Here is a tiny trained network, its code and every weight. The questions are about switching its units off for an input and a target symbol, where a switched-off unit gives its printed mean instead of its output.

import numpy as np


def w(rows, s, z=0):
    codes = np.array(rows[::2]) - 128.0
    scale = np.full(codes.shape[1], s)
    scale[-1] = z or s
    return codes * scale


def norm(h):
    return h / np.sqrt((h * h).mean(-1, keepdims=True) + 1e-5)


def softmax(a):
    e = np.exp(a - a.max(-1, keepdims=True))
    return e / e.sum(-1, keepdims=True)


def log_softmax(a):
    a = a - a.max(-1, keepdims=True)
    return a - np.log(np.exp(a).sum(-1, keepdims=True))


def net(x, mask):
    ids = ['γδζλμξστφψ'.index(c) for c in x.split()]
    T = len(ids)
    res = E[ids] + P[:T]
    u = 0
    for l in range(3):
        r = norm(res)
        for j in range(2):
            rows = slice(2 * j, 2 * j + 2)
            q, k, v = (r @ M[l][rows].T for M in (Q, K, V))
            z = softmax(np.where(np.tri(T) > 0, q @ k.T / 2**0.5, -1e9)) @ v
            o = O[l][rows]
            res = res + np.where(mask[u + j], z, o[:, -1]) @ o[:, :-1]
        u += 2
    return log_softmax(norm(res)[-1] @ U[:, :-1].T + U[:, -1])


Q, K, V, O = {}, {}, {}, {}
E = w([
[208,147,121,112,228,159,166],'γ',
[129,108,156,1,252,142,105],'δ',
[219,67,221,83,117,90,189],'ζ',
[102,51,188,44,191,123,76],'λ',
[185,127,214,104,177,134,137],'μ',
[205,108,159,105,170,142,243],'ξ',
[112,60,129,58,160,68,186],'σ',
[240,17,165,92,165,129,68],'τ',
[152,68,125,106,175,104,202],'φ',
[101,96,26,59,246,115,198],'ψ',
],0.0043)
P = w([
[101,149,124,135,120,123,143],'0',
[143,100,230,62,191,66,93],'1',
[148,132,120,85,134,184,123],'2',
[138,11,144,179,130,171,183],'3',
[173,104,157,116,211,74,96],'4',
[130,138,120,100,109,182,115],'5',
[133,52,146,162,125,168,169],'6',
[159,102,137,123,192,75,104],'7',
[121,156,121,107,87,174,111],'8',
[131,81,144,160,124,167,163],'9',
[161,112,129,125,195,70,99],'10',
[116,176,111,125,62,159,94],'11',
[130,115,143,165,122,166,157],'12',
[162,114,129,125,174,61,97],'13',
],0.011)
Q[0] = w([
[46,69,167,237,144,139,175],'L0H1',
[39,117,101,193,12,255,100],'L0H1',
[111,112,146,197,157,99,183],'L0H2',
[110,149,189,75,208,45,108],'L0H2',
],0.0069)
K[0] = w([
[189,47,113,124,148,129,170],'L0H1',
[115,83,196,145,247,91,176],'L0H1',
[149,87,139,134,128,113,99],'L0H2',
[144,146,141,46,143,107,103],'L0H2',
],0.013)
V[0] = w([
[99,126,140,50,150,113,31],'L0H1',
[123,216,146,177,202,175,102],'L0H1',
[173,100,124,115,96,209,164],'L0H2',
[102,1,170,102,206,157,62],'L0H2',
],0.0068)
O[0] = w([
[104,48,131,15,122,120,194,138],'L0H1',
[24,79,185,204,188,186,97,117],'L0H1',
[150,177,118,86,227,213,128,160],'L0H2',
[165,233,116,255,141,130,28,254],'L0H2',
],0.007,0.0079)
Q[1] = w([
[124,103,46,154,53,253,128],'L1H1',
[162,122,110,89,253,76,91],'L1H1',
[128,123,115,210,170,83,160],'L1H2',
[95,81,80,254,164,112,129],'L1H2',
],0.0087)
K[1] = w([
[204,71,159,224,213,66,106],'L1H1',
[136,216,96,100,2,235,55],'L1H1',
[183,106,114,153,133,189,150],'L1H2',
[222,162,162,173,171,209,136],'L1H2',
],0.0082)
V[1] = w([
[67,128,119,90,164,52,85],'L1H1',
[156,116,253,121,93,105,94],'L1H1',
[48,120,76,143,92,130,99],'L1H2',
[180,153,89,145,146,184,112],'L1H2',
],0.0081)
O[1] = w([
[74,83,139,10,166,196,158,67],'L1H1',
[42,223,199,50,42,1,91,153],'L1H1',
[202,150,50,143,169,71,35,14],'L1H2',
[134,224,218,111,110,101,114,254],'L1H2',
],0.0064,0.0045)
Q[2] = w([
[130,164,116,31,2,242,85],'L2H1',
[78,68,98,63,250,198,112],'L2H1',
[120,145,100,154,57,231,153],'L2H2',
[126,128,168,252,127,24,149],'L2H2',
],0.008)
K[2] = w([
[88,6,134,182,64,55,214],'L2H1',
[96,84,88,47,170,144,140],'L2H1',
[157,93,163,165,155,102,183],'L2H2',
[165,207,159,110,126,136,93],'L2H2',
],0.011)
V[2] = w([
[39,106,93,74,146,219,110],'L2H1',
[88,87,83,161,2,89,154],'L2H1',
[162,115,124,193,113,159,203],'L2H2',
[172,163,185,103,136,206,78],'L2H2',
],0.0071)
O[2] = w([
[178,150,220,212,95,132,154,4],'L2H1',
[47,165,175,202,253,48,74,1],'L2H1',
[143,143,167,122,73,20,80,126],'L2H2',
[17,59,151,95,171,118,126,242],'L2H2',
],0.0069,0.0044)
U = w([
[180,102,124,217,146,203,151,194],'γ',
[99,91,119,32,162,200,158,48],'δ',
[132,138,156,36,90,69,153,119],'ζ',
[48,131,170,111,186,116,80,157],'λ',
[79,141,209,245,155,169,101,84],'μ',
[148,119,197,134,100,154,215,254],'ξ',
[136,183,85,114,85,23,92,68],'σ',
[230,124,68,125,110,119,51,74],'τ',
[168,187,104,249,146,82,72,117],'φ',
[175,111,2,101,159,167,158,184],'ψ',
],0.013,0.0035)

Each question gives the input, a string of symbols that net reads in full, and the target symbol t.
The units are the heads (2 rows each of Q, K, V and O). Each row of codes is followed by its name. A weight is (code - 128) times the scale printed after its matrix; where a second scale follows, it is the last column's (O and U).
mask holds one flag per head, layer by layer. A switched-off head (its flag False) gives its mean, the last column of its rows in O, instead of its output. The means were averaged over made-up inputs and are rounded, as every weight is.
A unit's drop is (log p(t) with every unit on - log p(t) with that unit switched off) / (log p(t) with every unit on - log p(t) with every unit switched off).
The circuit of an input: a set's keep is (log p(t) with only the set's units on - log p(t) with every unit switched off) / (log p(t) with every unit on - log p(t) with every unit switched off). Starting from all 6 units, units are removed one at a time, each time the one whose removal leaves the highest keep (on an exact tie, the one counted first), for as long as the keep stays at least 0.8.
circuit, biggest first: the units of the circuit, biggest drop first
unit that matters most: the unit with the biggest drop
heads that matter: for each layer, one digit per head in row order, 1 if its drop is at least 0.15 and else 0, layers parted by /
input γ ζ σ δ φ γ ζ μ ζ γ ψ ζ ξ δ, target σ: heads that matter	01 / 10 / 00
input ψ δ λ ξ σ ψ λ ζ ξ σ μ γ ψ φ, target μ: unit that matters most	L0H1
input δ δ ψ, target γ: circuit, biggest first	[L2H1; L0H1; L1H2; L0H2]
input μ λ σ μ τ ζ ζ γ, target σ: heads that matter	11 / 10 / 10
input μ ξ δ φ σ μ φ φ ψ γ φ γ, target μ: circuit, biggest first	[L0H2; L2H1; L1H2]
input ζ γ ζ ξ τ λ, target λ: circuit, biggest first	[L2H1; L0H1; L0H2; L1H2]
input ψ δ ψ, target τ: heads that matter	01 / 01 / 11
input μ φ ζ φ σ φ ξ τ λ, target μ: circuit, biggest first	[L2H1; L0H2; L1H2]
input λ μ ζ φ σ λ μ ζ, target δ: circuit, biggest first	[L0H1; L2H2]
input γ δ ψ λ λ σ ξ μ, target ψ: circuit, biggest first	[L0H1; L1H1]
input ψ δ μ ξ δ τ ξ μ λ ξ φ, target δ: heads that matter	10 / 10 / 01
input ξ ζ ξ ξ μ σ σ, target σ: circuit, biggest first	[L0H1; L1H1; L2H1]
input γ μ ζ μ γ ζ λ ξ τ, target ξ: heads that matter	01 / 00 / 10
input τ λ ζ ζ φ ξ ξ τ, target φ: unit that matters most	L1H1
input σ φ μ δ ξ μ, target φ: heads that matter	01 / 01 / 11
input σ μ ξ μ μ ξ σ μ σ τ, target τ: circuit, biggest first	[L2H1; L1H1]
input ζ σ γ τ μ σ ζ ζ, target ψ: circuit, biggest first	[L1H1; L0H1]
input γ λ φ ξ λ μ, target ξ: circuit, biggest first	[L0H2; L2H1; L0H1]
input μ ξ φ φ δ ζ λ δ μ φ δ ξ, target μ: heads that matter	01 / 01 / 10
input ξ δ ψ, target ζ: unit that matters most	L0H2
input λ ψ γ σ φ δ, target ψ: circuit, biggest first	[L1H2; L0H2; L0H1]
input δ γ δ λ ζ δ λ ζ, target ξ: circuit, biggest first	[L2H1; L0H1]
input λ μ λ φ ξ τ σ, target σ: circuit, biggest first	[L0H1; L2H1]
input μ λ μ λ ξ μ τ, target τ: heads that matter	11 / 00 / 10
input σ φ λ ξ φ ψ μ μ ψ ξ ξ ξ, target φ: heads that matter	01 / 01 / 11
input σ σ τ, target σ: circuit, biggest first	[L0H2; L0H1; L2H1; L2H2]
input ψ φ μ σ ψ ξ, target τ: unit that matters most	L0H2
input μ τ τ γ λ ξ μ ζ ψ ξ φ λ, target μ: heads that matter	11 / 11 / 10
